Below are the code and all the weights of a small trained network. Each question names an input and a class and asks about switching units off, where a switched-off unit gives its printed mean instead of its output.

import numpy as np


def w(rows, s, z=0):
    codes = np.array(rows[::2]) - 128.0
    scale = np.full(codes.shape[1], s)
    scale[-1] = z or s
    return codes * scale


def f(y):
    return y / 2 * (1 + np.tanh(0.7978845608 * (y + 0.044715 * y**3)))


def log_softmax(a):
    a = a - a.max(-1, keepdims=True)
    return a - np.log(np.exp(a).sum(-1, keepdims=True))


def net(x, mask):
    res = np.array(x, float).reshape(1, 6) / 4 @ E
    y = f(res @ A[0][:, :-1].T + A[0][:, -1])
    res = res + np.where(mask, y, B[0][:, -1]) @ B[0][:, :-1]
    return log_softmax(res[-1] @ U[:, :-1].T + U[:, -1])


A, B = {}, {}
E = w([
[12,137,179,177,185,80,57],'x0',
[98,119,56,166,99,212,148],'x1',
[2,188,104,204,106,136,182],'x2',
[58,69,45,46,157,81,142],'x3',
[163,135,154,89,51,7,131],'x4',
[49,16,203,152,161,123,172],'x5',
],0.0071)
A[0] = w([
[138,160,121,141,142,90,40,75],'neuron 1',
[129,69,71,81,125,94,96,253],'neuron 2',
[94,201,197,171,60,29,122,197],'neuron 3',
[197,49,65,111,79,220,175,192],'neuron 4',
[250,108,221,125,135,164,117,189],'neuron 5',
[151,180,59,157,112,229,26,197],'neuron 6',
[224,116,183,129,178,211,112,101],'neuron 7',
],0.012,0.0037)
B[0] = w([
[119,143,130,2,97,162,36,158],'neuron 1',
[178,33,106,153,147,25,145,198],'neuron 2',
[204,81,150,99,108,207,203,226],'neuron 3',
[129,55,93,121,49,133,241,250],'neuron 4',
[172,151,252,140,176,99,148,232],'neuron 5',
[205,209,56,207,159,200,75,238],'neuron 6',
[76,32,203,59,180,96,136,196],'neuron 7',
],0.013,0.012)
U = w([
[121,146,115,94,129,99,32,81],'0',
[128,187,117,77,97,111,78,40],'1',
[132,171,161,112,65,115,123,3],'2',
[190,164,180,128,163,131,106,66],'3',
[106,98,151,98,120,27,137,87],'4',
[3,89,149,171,181,159,153,180],'5',
[112,190,78,198,107,146,132,118],'6',
[181,96,121,109,75,140,186,208],'7',
],0.011,0.0045)

Each question gives the input, the list of numbers given to net, and the class t.
The units are the neurons (one row each of A and B). Each row of codes is followed by its name. A weight is (code - 128) times the scale printed after its matrix; where a second scale follows, it is the last column's (A, B and U).
mask holds one flag per neuron, in row order. A switched-off neuron (its flag False) gives its mean, the last column of its row in B, instead of its output. The means were averaged over made-up inputs and are rounded, as every weight is.
A unit's drop is (log p(t) with every unit on - log p(t) with that unit switched off) / (log p(t) with every unit on - log p(t) with every unit switched off).
The circuit of an input: a set's keep is (log p(t) with only the set's units on - log p(t) with every unit switched off) / (log p(t) with every unit on - log p(t) with every unit switched off). Starting from all 7 units, units are removed one at a time, each time the one whose removal leaves the highest keep (on an exact tie, the one counted first), for as long as the keep stays at least 0.8.
units of the circuit, in order: the units of the circuit, biggest drop first
unit that matters most: the unit with the biggest drop
k most important neurons: the k neurons with the biggest drops, biggest first
drop of u: that unit's drop, to one decimal
input [-7,-4,-4,-7,-8,6], class 4: unit that matters most -> neuron 7
input [6,7,2,7,7,-2], class 4: 2 most important neurons -> neuron 6; neuron 4
input [4,2,-6,-6,1,8], class 5: 2 most important neurons -> neuron 6; neuron 7
input [8,-1,-3,2,-7,-8], class 0: units of the circuit, in order -> neuron 1; neuron 3
input [6,6,4,3,4,-6], class 6: units of the circuit, in order -> neuron 4; neuron 7
input [7,3,-5,-1,1,-7], class 0: units of the circuit, in order -> neuron 1; neuron 4
input [-4,0,-6,-8,-7,3], class 3: 4 most important neurons -> neuron 5; neuron 6; neuron 3; neuron 2
input [7,4,-7,3,-7,0], class 0: 3 most important neurons -> neuron 4; neuron 5; neuron 3
input [4,4,3,8,-8,-2], class 6: 2 most important neurons -> neuron 6; neuron 7
input [0,0,-1,7,0,2], class 4: units of the circuit, in order -> neuron 3; neuron 6
input [-5,-4,3,3,-7,7], class 5: 4 most important neurons -> neuron 3; neuron 6; neuron 2; neuron 1
input [-3,-7,-5,-3,8,7], class 3: 3 most important neurons -> neuron 5; neuron 4; neuron 3
input [8,-3,-4,8,-4,3], class 4: 2 most important neurons -> neuron 2; neuron 6
input [-5,-1,-7,-4,1,0], class 4: most important neuron -> neuron 7
input [-2,-2,5,1,-6,2], class 5: 2 most important neurons -> neuron 6; neuron 3
input [3,3,-8,3,0,-8], class 3: drop of neuron 1 -> -0.1
input [6,-4,7,7,6,-3], class 7: drop of neuron 3 -> 3.5
input [0,-1,-2,-4,7,4], class 3: drop of neuron 4 -> 1.5
